Here is a tiny trained network, its code and every weight. The questions are about switching its units off for an input and a class, where a switched-off unit gives its printed mean instead of its output.

import numpy as np


def w(rows, s, z=0):
    codes = np.array(rows[::2]) - 128.0
    scale = np.full(codes.shape[1], s)
    scale[-1] = z or s
    return codes * scale


def f(y):
    return np.maximum(y, 0)


def log_softmax(a):
    a = a - a.max(-1, keepdims=True)
    return a - np.log(np.exp(a).sum(-1, keepdims=True))


def net(x, mask):
    res = np.array(x, float).reshape(1, 6) / 4 @ E
    y = f(res @ A[0][:, :-1].T + A[0][:, -1])
    res = res + np.where(mask, y, B[0][:, -1]) @ B[0][:, :-1]
    return log_softmax(res[-1] @ U[:, :-1].T + U[:, -1])


A, B = {}, {}
E = w([
[133,178,148,140,140,165,211,141,208,129,198],'x0',
[68,249,175,118,231,104,58,144,99,149,166],'x1',
[185,82,214,65,158,144,145,174,191,171,129],'x2',
[166,78,70,85,120,175,69,160,156,129,69],'x3',
[185,119,136,162,106,34,129,150,168,144,102],'x4',
[130,126,170,132,156,84,168,105,98,199,97],'x5',
],0.011)
A[0] = w([
[129,194,84,167,118,42,79,92,72,101,145,150],'neuron 1',
[187,114,110,172,122,80,172,46,40,161,67,214],'neuron 2',
[205,69,160,189,50,139,216,157,255,113,158,201],'neuron 3',
[98,163,191,101,205,175,108,145,144,104,208,253],'neuron 4',
[132,147,91,156,163,53,65,101,68,128,45,168],'neuron 5',
[168,67,64,57,121,153,45,153,129,111,38,148],'neuron 6',
[153,122,91,159,37,153,200,35,129,111,107,166],'neuron 7',
[109,162,181,96,212,114,87,145,113,180,178,193],'neuron 8',
[92,181,35,170,57,195,85,113,74,65,213,132],'neuron 9',
[115,181,220,87,184,146,118,128,195,201,156,103],'neuron 10',
],0.0078,0.003)
B[0] = w([
[64,180,135,160,54,120,83,143,152,115,145,193],'neuron 1',
[41,109,151,110,37,45,201,147,101,175,50,192],'neuron 2',
[193,180,67,3,86,61,163,181,205,111,170,247],'neuron 3',
[207,147,176,147,167,191,146,55,69,132,164,214],'neuron 4',
[71,222,124,248,117,115,94,184,68,213,45,200],'neuron 5',
[173,1,55,146,208,186,21,145,145,154,36,244],'neuron 6',
[113,58,100,61,82,149,191,119,137,114,107,202],'neuron 7',
[146,194,199,144,179,164,164,146,35,186,146,210],'neuron 8',
[75,83,178,152,101,198,78,63,154,62,176,217],'neuron 9',
[163,159,199,142,201,154,182,91,97,163,207,207],'neuron 10',
],0.0079,0.015)
U = w([
[52,125,116,123,126,193,86,44,158,35,183,70],'0',
[202,169,81,53,136,103,119,198,254,130,197,194],'1',
[72,58,121,80,115,83,213,113,161,151,79,92],'2',
[33,202,143,181,130,66,50,163,118,195,96,2],'3',
[147,179,188,114,239,158,161,81,88,173,179,206],'4',
[142,51,67,122,182,179,25,142,144,154,55,158],'5',
],0.0084,0.0019)

Each question gives the input, the list of numbers given to net, and the class t.
The units are the neurons (one row each of A and B). Each row of codes is followed by its name. A weight is (code - 128) times the scale printed after its matrix; where a second scale follows, it is the last column's (A, B and U).
mask holds one flag per neuron, in row order. A switched-off neuron (its flag False) gives its mean, the last column of its row in B, instead of its output. The means were averaged over made-up inputs and are rounded, as every weight is.
A unit's drop is (log p(t) with every unit on - log p(t) with that unit switched off) / (log p(t) with every unit on - log p(t) with every unit switched off).
unit that matters most: the unit with the biggest drop
k most important neurons: the k neurons with the biggest drops, biggest first
drop of u: that unit's drop, to one decimal
input [3,3,-4,8,-5,-1], class 0: unit that matters most -> neuron 9
input [-8,-5,-4,-4,-2,6], class 3: 3 most important neurons -> [neuron 5; neuron 3; neuron 1]
input [1,-6,-8,-5,8,-7], class 2: 3 most important neurons -> [neuron 7; neuron 2; neuron 3]
input [-4,7,5,6,3,3], class 4: 2 most important neurons -> [neuron 8; neuron 10]
input [6,1,2,-8,8,-1], class 1: 2 most important neurons -> [neuron 3; neuron 5]
input [4,-7,0,7,-4,6], class 1: 3 most important neurons -> [neuron 3; neuron 5; neuron 9]
input [-1,4,-6,7,-3,1], class 3: 3 most important neurons -> [neuron 5; neuron 1; neuron 7]
input [-7,4,7,-2,8,-6], class 3: 3 most important neurons -> [neuron 5; neuron 7; neuron 4]
input [-6,0,-3,0,3,-5], class 3: 2 most important neurons -> [neuron 5; neuron 1]
input [0,-6,-5,2,-7,5], class 2: 2 most important neurons -> [neuron 2; neuron 7]
input [6,-5,4,-1,0,7], class 1: drop of neuron 3 -> 0.7
input [8,-4,-1,-6,3,6], class 1: drop of neuron 3 -> 1.3
input [1,-3,7,-4,-4,-5], class 1: drop of neuron 3 -> 0.5
input [6,1,-3,4,-1,-5], class 0: drop of neuron 9 -> 0.3
